Below is a small trained network, with its code and all its weights. Each question gives an input and a class and asks what happens when units are switched off, that is, made to give their printed mean instead of their output.

import numpy as np


def w(rows, s, z=0):
    codes = np.array(rows[::2]) - 128.0
    scale = np.full(codes.shape[1], s)
    scale[-1] = z or s
    return codes * scale


def f(y):
    return y / 2 * (1 + np.tanh(0.7978845608 * (y + 0.044715 * y**3)))


def log_softmax(a):
    a = a - a.max(-1, keepdims=True)
    return a - np.log(np.exp(a).sum(-1, keepdims=True))


def net(x, mask):
    res = np.array(x, float).reshape(1, 6) / 4 @ E
    y = f(res @ A[0][:, :-1].T + A[0][:, -1])
    res = res + np.where(mask, y, B[0][:, -1]) @ B[0][:, :-1]
    return log_softmax(res[-1] @ U[:, :-1].T + U[:, -1])


A, B = {}, {}
E = w([
[149,152,85,136,10,91,95,83,183,97,93],'x0',
[110,112,130,114,121,144,146,100,132,97,125],'x1',
[62,128,101,78,101,78,183,205,207,182,206],'x2',
[92,59,101,79,67,169,64,122,86,198,99],'x3',
[111,137,148,118,131,143,124,123,146,126,102],'x4',
[112,159,79,126,135,144,101,143,104,111,143],'x5',
],0.013)
A[0] = w([
[175,114,106,115,75,93,48,96,172,103,121,2],'neuron 1',
[152,125,164,156,155,132,140,128,98,105,134,108],'neuron 2',
[188,134,177,213,133,150,70,89,98,63,100,113],'neuron 3',
[125,83,126,90,157,157,129,102,69,173,99,123],'neuron 4',
[76,126,126,84,129,110,119,169,186,156,164,190],'neuron 5',
[82,65,135,102,131,161,101,143,61,142,100,127],'neuron 6',
[142,132,103,87,62,111,107,153,186,112,147,60],'neuron 7',
[182,74,148,164,174,204,88,89,50,152,131,153],'neuron 8',
[117,178,117,127,116,106,197,137,162,107,170,90],'neuron 9',
[57,77,105,106,116,140,155,196,191,169,184,1],'neuron 10',
[94,72,107,76,54,135,90,136,106,188,110,212],'neuron 11',
[199,175,154,159,90,159,123,117,104,91,105,26],'neuron 12',
[92,122,134,87,95,130,172,158,114,157,167,188],'neuron 13',
[110,97,86,148,180,145,80,132,122,178,124,135],'neuron 14',
[100,117,153,99,255,137,181,140,92,156,160,120],'neuron 15',
[119,58,96,78,45,184,90,134,121,202,119,30],'neuron 16',
[109,154,97,127,60,128,139,118,166,159,137,56],'neuron 17',
],0.0098,0.0093)
B[0] = w([
[171,99,51,71,217,177,121,138,153,45,87,170],'neuron 1',
[158,128,147,78,208,106,198,117,146,150,110,157],'neuron 2',
[201,85,67,206,152,203,119,221,116,27,125,237],'neuron 3',
[52,210,157,154,66,119,215,78,53,154,100,190],'neuron 4',
[143,91,153,176,58,93,114,124,151,140,161,210],'neuron 5',
[90,204,172,138,73,40,159,60,88,178,139,203],'neuron 6',
[67,139,171,125,93,80,151,113,131,178,204,165],'neuron 7',
[108,197,133,76,111,77,202,37,151,209,97,242],'neuron 8',
[150,164,171,155,81,73,176,130,90,172,180,174],'neuron 9',
[200,134,49,71,246,174,136,186,137,87,11,186],'neuron 10',
[173,103,68,93,224,142,130,108,91,92,67,255],'neuron 11',
[156,71,185,181,40,135,104,253,150,78,218,169],'neuron 12',
[186,93,142,179,104,127,90,129,160,145,152,193],'neuron 13',
[111,170,113,132,87,111,207,148,60,114,130,172],'neuron 14',
[204,68,84,174,168,190,28,196,240,59,131,215],'neuron 15',
[141,55,147,196,148,255,61,181,188,39,147,215],'neuron 16',
[105,145,174,122,57,97,166,125,152,217,228,157],'neuron 17',
],0.0076,0.016)
U = w([
[147,111,97,107,232,127,128,141,134,111,104,251],'0',
[136,86,150,180,106,137,69,154,170,109,204,154],'1',
[59,179,187,105,42,50,190,98,104,248,187,41],'2',
],0.013,0.0015)

Each question gives the input, the list of numbers given to net, and the class t.
The units are the neurons (one row each of A and B). Each row of codes is followed by its name. A weight is (code - 128) times the scale printed after its matrix; where a second scale follows, it is the last column's (A, B and U).
mask holds one flag per neuron, in row order. A switched-off neuron (its flag False) gives its mean, the last column of its row in B, instead of its output. The means were averaged over made-up inputs and are rounded, as every weight is.
A unit's drop is (log p(t) with every unit on - log p(t) with that unit switched off) / (log p(t) with every unit on - log p(t) with every unit switched off).
The circuit of an input: a set's keep is (log p(t) with only the set's units on - log p(t) with every unit switched off) / (log p(t) with every unit on - log p(t) with every unit switched off). Starting from the 12 units with the biggest drops (on a tie, the unit counted first), units are removed one at a time, each time the one whose removal leaves the highest keep (on an exact tie, the one counted first), for as long as the keep stays at least 0.8.
units of the circuit, in order: the units of the circuit, biggest drop first
k most important neurons: the k neurons with the biggest drops, biggest first
drop of u: that unit's drop, to one decimal
input [-3,3,7,7,-6,5], class 0: units of the circuit, in order	(neuron 10)
input [-8,6,3,-2,-5,-7], class 1: 3 most important neurons	(neuron 11; neuron 15; neuron 13)
input [-3,-1,6,-5,-6,-4], class 1: 2 most important neurons	(neuron 11; neuron 5)
input [4,-4,-6,-5,-4,5], class 1: 3 most important neurons	(neuron 12; neuron 11; neuron 10)
input [-6,1,5,-2,8,4], class 1: 3 most important neurons	(neuron 11; neuron 5; neuron 15)
input [3,6,-4,-6,-3,-3], class 1: 2 most important neurons	(neuron 12; neuron 11)
input [-7,8,0,2,-2,-4], class 2: units of the circuit, in order	(neuron 3; neuron 4)
input [8,4,-8,7,-8,2], class 0: 2 most important neurons	(neuron 1; neuron 11)
input [2,3,-7,-2,2,-4], class 1: 3 most important neurons	(neuron 12; neuron 11; neuron 10)
input [-4,-3,8,-8,2,-5], class 1: 2 most important neurons	(neuron 5; neuron 11)
input [0,1,0,4,7,2], class 2: 3 most important neurons	(neuron 3; neuron 15; neuron 10)
input [8,5,-4,2,3,7], class 0: 2 most important neurons	(neuron 1; neuron 5)
input [6,3,-6,5,8,-7], class 0: 2 most important neurons	(neuron 1; neuron 11)
input [1,6,-4,-3,-1,3], class 1: units of the circuit, in order	(neuron 11)
input [7,-5,4,-4,-3,5], class 2: drop of neuron 7	0.0
input [-8,7,5,-7,-4,8], class 1: drop of neuron 15	0.3
input [3,4,-8,-4,0,-1], class 1: drop of neuron 12	3.0
